Below are the code and all the weights of a small trained network. Each question names an input and a class and asks about switching units off, where a switched-off unit gives its printed mean instead of its output.

import numpy as np


def w(rows, s, z=0):
    codes = np.array(rows[::2]) - 128.0
    scale = np.full(codes.shape[1], s)
    scale[-1] = z or s
    return codes * scale


def norm(h):
    return h / np.sqrt((h * h).mean(-1, keepdims=True) + 1e-5)


def f(y):
    return np.maximum(y, 0)


def log_softmax(a):
    a = a - a.max(-1, keepdims=True)
    return a - np.log(np.exp(a).sum(-1, keepdims=True))


def net(x, mask):
    res = np.array(x, float).reshape(1, 6) / 4 @ E
    u = 0
    for l in range(2):
        y = f(norm(res) @ A[l][:, :-1].T + A[l][:, -1])
        res = res + np.where(mask[u : u + 13], y, B[l][:, -1]) @ B[l][:, :-1]
        u += 13
    return log_softmax(norm(res)[-1] @ U[:, :-1].T + U[:, -1])


A, B = {}, {}
E = w([
[119,129,125,147],'x0',
[135,128,129,118],'x1',
[126,129,129,135],'x2',
[130,9,101,109],'x3',
[142,170,10,117],'x4',
[255,93,172,180],'x5',
],0.0065)
A[0] = w([
[90,4,177,109,89],'L0N1',
[137,128,54,153,163],'L0N2',
[130,108,158,201,102],'L0N3',
[104,137,215,126,146],'L0N4',
[143,79,74,97,88],'L0N5',
[74,131,173,70,94],'L0N6',
[127,23,178,125,59],'L0N7',
[151,143,71,113,181],'L0N8',
[19,72,103,101,87],'L0N9',
[86,74,132,106,1],'L0N10',
[131,44,43,143,92],'L0N11',
[73,154,85,85,142],'L0N12',
[178,98,136,164,167],'L0N13',
],0.013,0.0061)
B[0] = w([
[168,126,72,173,254],'L0N1',
[147,163,163,156,219],'L0N2',
[163,114,123,107,175],'L0N3',
[101,90,191,113,228],'L0N4',
[97,125,155,150,187],'L0N5',
[94,127,91,203,194],'L0N6',
[161,121,90,108,221],'L0N7',
[130,176,120,166,223],'L0N8',
[131,120,80,195,244],'L0N9',
[183,208,58,187,152],'L0N10',
[98,89,249,79,224],'L0N11',
[89,126,114,127,242],'L0N12',
[162,159,136,81,222],'L0N13',
],0.012,0.0061)
A[1] = w([
[49,68,147,154,110],'L1N1',
[99,95,75,112,70],'L1N2',
[188,80,236,74,120],'L1N3',
[30,74,165,114,151],'L1N4',
[178,78,126,141,125],'L1N5',
[186,182,179,120,85],'L1N6',
[107,148,5,126,182],'L1N7',
[182,103,55,72,2],'L1N8',
[42,126,131,147,164],'L1N9',
[101,101,56,134,49],'L1N10',
[141,54,117,132,71],'L1N11',
[64,138,152,195,175],'L1N12',
[44,131,74,199,90],'L1N13',
],0.012,0.0045)
B[1] = w([
[201,125,49,48,194],'L1N1',
[255,198,89,214,140],'L1N2',
[9,186,157,109,254],'L1N3',
[228,80,26,146,197],'L1N4',
[79,95,92,123,182],'L1N5',
[130,119,65,195,200],'L1N6',
[110,156,250,170,220],'L1N7',
[111,84,143,101,149],'L1N8',
[150,64,150,40,219],'L1N9',
[206,211,81,114,157],'L1N10',
[136,157,64,112,154],'L1N11',
[156,69,135,83,252],'L1N12',
[109,121,177,72,249],'L1N13',
],0.0095,0.0075)
U = w([
[137,28,98,8,120],'0',
[18,205,217,71,48],'1',
[176,170,50,234,254],'2',
],0.013,0.00079)

Each question gives the input, the list of numbers given to net, and the class t.
The units are the neurons (one row each of A and B). Each row of codes is followed by its name. A weight is (code - 128) times the scale printed after its matrix; where a second scale follows, it is the last column's (A, B and U).
mask holds one flag per neuron, layer by layer. A switched-off neuron (its flag False) gives its mean, the last column of its row in B, instead of its output. The means were averaged over made-up inputs and are rounded, as every weight is.
A unit's drop is (log p(t) with every unit on - log p(t) with that unit switched off) / (log p(t) with every unit on - log p(t) with every unit switched off).
The circuit of an input: a set's keep is (log p(t) with only the set's units on - log p(t) with every unit switched off) / (log p(t) with every unit on - log p(t) with every unit switched off). Starting from the 12 units with the biggest drops (on a tie, the unit counted first), units are removed one at a time, each time the one whose removal leaves the highest keep (on an exact tie, the one counted first), for as long as the keep stays at least 0.8.
units of the circuit, in order: the units of the circuit, biggest drop first
k most important neurons: the k neurons with the biggest drops, biggest first
k most important neurons of layer l: the k neurons of layer l with the biggest drops, biggest first
drop when u is switched off: that unit's drop, to one decimal
input [0,-4,0,5,6,2], class 1: units of the circuit, in order => (L0N11; L1N3)
input [5,-8,4,4,0,-6], class 2: most important neuron => (L0N9)
input [-1,8,5,0,-4,5], class 1: 3 most important neurons => (L1N3; L0N9; L1N4)
input [-6,8,6,0,2,2], class 2: 3 most important neurons => (L1N6; L0N4; L0N8)
input [-4,-6,-4,6,1,6], class 1: 3 most important neurons of layer 0 => (L0N11; L0N9; L0N5)
input [4,7,-5,3,0,-5], class 2: 3 most important neurons => (L0N9; L0N10; L0N4)
input [5,2,2,3,-1,-7], class 2: 3 most important neurons of layer 0 => (L0N9; L0N10; L0N4)
input [-5,5,-7,6,1,8], class 1: 3 most important neurons => (L0N11; L1N3; L0N9)
input [-5,-2,-5,1,-4,0], class 2: 3 most important neurons of layer 0 => (L0N1; L0N11; L0N6)
input [4,0,-6,5,7,2], class 1: 2 most important neurons of layer 0 => (L0N11; L0N2)
input [-8,6,-8,1,-8,-6], class 2: 3 most important neurons of layer 0 => (L0N1; L0N9; L0N11)
input [-1,-7,-7,-1,-4,6], class 1: drop when L1N3 is switched off => 2.4
input [-1,-3,-2,5,5,4], class 1: drop when L0N11 is switched off => 0.3
input [-3,4,-2,7,-2,-1], class 2: units of the circuit, in order => (L0N1)
input [4,0,1,-2,-3,7], class 1: drop when L1N3 is switched off => 0.9
